Below are the code and all the weights of a small trained network. Each question names an input and a target symbol and asks about switching units off, where a switched-off unit gives its printed mean instead of its output.

import numpy as np


def w(rows, s, z=0):
    codes = np.array(rows[::2]) - 128.0
    scale = np.full(codes.shape[1], s)
    scale[-1] = z or s
    return codes * scale


def f(y):
    return y / 2 * (1 + np.tanh(0.7978845608 * (y + 0.044715 * y**3)))


def softmax(a):
    e = np.exp(a - a.max(-1, keepdims=True))
    return e / e.sum(-1, keepdims=True)


def log_softmax(a):
    a = a - a.max(-1, keepdims=True)
    return a - np.log(np.exp(a).sum(-1, keepdims=True))


def net(x, mask):
    ids = ['αβγδζλξπσφψω'.index(c) for c in x.split()]
    T = len(ids)
    res = E[ids] + P[:T]
    u = 0
    for l in range(2):
        q, k, v = (res @ M[l].T for M in (Q, K, V))
        z = softmax(np.where(np.tri(T) > 0, q @ k.T / 2**0.5, -1e9)) @ v
        res = res + np.where(mask[u], z, O[l][:, -1]) @ O[l][:, :-1]
        u += 1
        y = f(res @ A[l][:, :-1].T + A[l][:, -1])
        res = res + np.where(mask[u : u + 4], y, B[l][:, -1]) @ B[l][:, :-1]
        u += 4
    return log_softmax(res[-1] @ U[:, :-1].T + U[:, -1])


Q, K, V, O, A, B = {}, {}, {}, {}, {}, {}
E = w([
[46,100,160,62,194,213,221,79,99,136],'α',
[180,78,117,55,128,145,225,142,81,89],'β',
[144,126,132,250,76,109,73,171,54,59],'γ',
[28,113,95,163,140,85,48,128,116,29],'δ',
[146,98,163,240,170,62,156,109,138,204],'ζ',
[173,115,63,117,116,121,220,110,117,124],'λ',
[179,161,59,88,185,108,171,72,65,153],'ξ',
[184,196,127,153,124,103,172,157,155,85],'π',
[66,110,82,106,69,118,156,186,149,109],'σ',
[108,50,88,109,88,106,137,186,72,100],'φ',
[185,121,81,150,140,110,134,106,8,115],'ψ',
[105,89,142,146,39,131,62,33,172,178],'ω',
],0.013)
P = w([
[144,51,63,108,189,101,110,128,174,63],'0',
[2,134,31,63,64,54,150,172,57,208],'1',
[142,56,63,145,177,151,136,136,176,78],'2',
[85,147,123,104,82,91,136,133,59,166],'3',
[144,57,78,182,181,190,159,127,177,79],'4',
[119,153,178,126,84,115,135,107,71,152],'5',
[144,55,94,224,185,218,188,122,185,76],'6',
[148,166,213,145,89,145,138,87,77,149],'7',
[142,58,103,244,178,248,192,123,189,82],'8',
[162,179,245,162,100,163,152,59,94,158],'9',
],0.0091)
Q[0] = w([
[92,9,46,255,184,176,181,150,109,37],'L0H1',
[212,83,117,207,220,133,179,163,236,85],'L0H1',
],0.0088)
K[0] = w([
[69,45,231,192,133,197,124,43,112,216],'L0H1',
[100,165,223,187,135,196,180,88,225,254],'L0H1',
],0.0069)
V[0] = w([
[117,255,135,133,176,168,169,243,116,39],'L0H1',
[120,89,71,49,6,225,108,47,103,79],'L0H1',
],0.0078)
O[0] = w([
[135,189,178,158,181,55,166,174,165,2,8],'L0H1',
[125,5,147,61,58,54,152,62,132,125,203],'L0H1',
],0.0087,0.0011)
A[0] = w([
[119,91,175,95,118,186,142,87,66,254,254],'L0N1',
[163,164,151,170,111,42,151,129,66,163,254],'L0N2',
[73,160,156,174,17,61,89,143,116,115,248],'L0N3',
[83,100,221,13,131,158,178,101,111,103,137],'L0N4',
],0.0073,0.0027)
B[0] = w([
[136,173,172,150,113,204,83,123,152,30,254],'L0N1',
[184,210,204,129,46,95,101,80,93,148,210],'L0N2',
[24,199,150,110,189,131,147,55,115,174,221],'L0N3',
[103,254,129,108,143,143,126,169,60,73,184],'L0N4',
],0.0067,0.0062)
Q[1] = w([
[105,120,101,142,155,121,146,141,133,11],'L1H1',
[168,138,107,116,81,141,193,173,87,143],'L1H1',
],0.012)
K[1] = w([
[26,105,113,59,254,234,175,224,122,6],'L1H1',
[246,135,141,46,92,135,231,189,82,200],'L1H1',
],0.0076)
V[1] = w([
[104,47,4,131,76,49,41,232,168,108],'L1H1',
[187,110,186,162,75,81,211,82,156,201],'L1H1',
],0.0044)
O[1] = w([
[213,143,253,144,236,175,62,158,200,94,3],'L1H1',
[124,54,98,23,167,152,175,201,109,36,15],'L1H1',
],0.0065,0.0034)
A[1] = w([
[240,72,131,142,107,108,148,215,111,99,99],'L1N1',
[101,40,139,76,123,90,168,185,197,118,252],'L1N2',
[175,130,151,149,155,120,138,92,255,121,195],'L1N3',
[176,116,108,79,172,135,203,123,177,87,147],'L1N4',
],0.01,0.0029)
B[1] = w([
[201,81,74,167,33,31,35,221,72,145,188],'L1N1',
[59,105,223,166,130,198,176,207,104,140,165],'L1N2',
[120,82,87,121,134,94,231,153,227,131,254],'L1N3',
[211,213,181,10,133,149,114,106,133,204,198],'L1N4',
],0.011,0.0042)
U = w([
[61,105,25,83,103,74,186,112,97,159,206],'α',
[146,193,203,114,133,120,90,126,97,138,212],'β',
[182,169,254,207,148,133,108,114,130,26,85],'γ',
[112,83,109,128,182,110,151,118,157,71,137],'δ',
[133,142,77,160,172,176,116,162,129,160,120],'ζ',
[138,93,127,107,129,123,161,125,140,222,32],'λ',
[162,120,117,82,199,133,138,75,143,166,115],'ξ',
[151,152,100,123,100,111,110,152,187,114,38],'π',
[101,126,173,121,127,158,168,149,169,142,2],'σ',
[117,93,147,159,116,117,112,187,120,112,54],'φ',
[163,97,76,145,148,89,89,128,102,115,65],'ψ',
[157,85,116,123,112,163,123,101,159,90,116],'ω',
],0.011,0.0056)

Each question gives the input, a string of symbols that net reads in full, and the target symbol t.
The units are the heads (2 rows each of Q, K, V and O) and the neurons (one row each of A and B). Each row of codes is followed by its name. A weight is (code - 128) times the scale printed after its matrix; where a second scale follows, it is the last column's (O, A, B and U).
mask holds one flag per unit, layer by layer, with each layer's heads first. A switched-off unit (its flag False) gives its mean, the last column of its rows in O or B, instead of its output. The means were averaged over made-up inputs and are rounded, as every weight is.
A unit's drop is (log p(t) with every unit on - log p(t) with that unit switched off) / (log p(t) with every unit on - log p(t) with every unit switched off).
The circuit of an input: a set's keep is (log p(t) with only the set's units on - log p(t) with every unit switched off) / (log p(t) with every unit on - log p(t) with every unit switched off). Starting from all 10 units, units are removed one at a time, each time the one whose removal leaves the highest keep (on an exact tie, the one counted first), for as long as the keep stays at least 0.8.
units of the circuit, in order: the units of the circuit, biggest drop first
most important unit: the unit with the biggest drop
top k neurons: the k neurons with the biggest drops, biggest first
k most important neurons of layer l: the k neurons of layer l with the biggest drops, biggest first
input α π σ γ δ, target α: most important unit => L0N4
input ω φ β π π, target ω: units of the circuit, in order => L0H1, L0N1
input π φ ζ α β δ ψ δ δ γ, target α: units of the circuit, in order => L1H1, L0N2, L0N3
input δ π ψ δ, target β: top 3 neurons => L0N3, L0N1, L1N3
input π φ ω δ δ ω π ψ π, target ω: units of the circuit, in order => L0N1, L0H1
input β ψ ω σ π γ δ φ β, target ω: units of the circuit, in order => L0H1, L0N1
input φ β φ π ξ ξ δ π φ ψ, target α: top 2 neurons => L0N2, L1N4
input δ α π δ γ, target α: 2 most important neurons of layer 0 => L0N1, L0N4
input π π π φ α π α ψ, target α: units of the circuit, in order => L1H1, L0N2
input δ ω φ π δ δ φ, target ω: units of the circuit, in order => L0H1, L0N1
input δ δ ω β ω α δ π, target α: units of the circuit, in order => L0N1, L1H1
input σ π π, target π: top 4 neurons => L1N3, L1N1, L0N3, L1N4
input ξ ω γ β φ π ω ζ, target α: units of the circuit, in order => L1H1, L0N2
input ζ φ δ φ, target β: top 3 neurons => L1N3, L0N1, L0N4
input ω δ δ α ω ω α ψ φ, target α: top 2 neurons => L0N4, L0N1
input γ φ δ π α γ π π π σ, target α: units of the circuit, in order => L1H1, L0N3
input π δ γ φ β α φ φ ξ, target α: top 3 neurons => L0N4, L0N1, L0N2
input π γ β ξ φ, target φ: top 3 neurons => L1N2, L0N3, L1N1
input ξ δ λ π δ ω, target α: top 2 neurons => L0N3, L1N4
input φ δ α λ β φ, target β: top 4 neurons => L0N1, L1N3, L0N2, L0N3
input β δ ζ β β π ψ π φ, target ζ: units of the circuit, in order => L0H1
input φ π φ π λ δ β π π ω, target α: units of the circuit, in order => L1H1
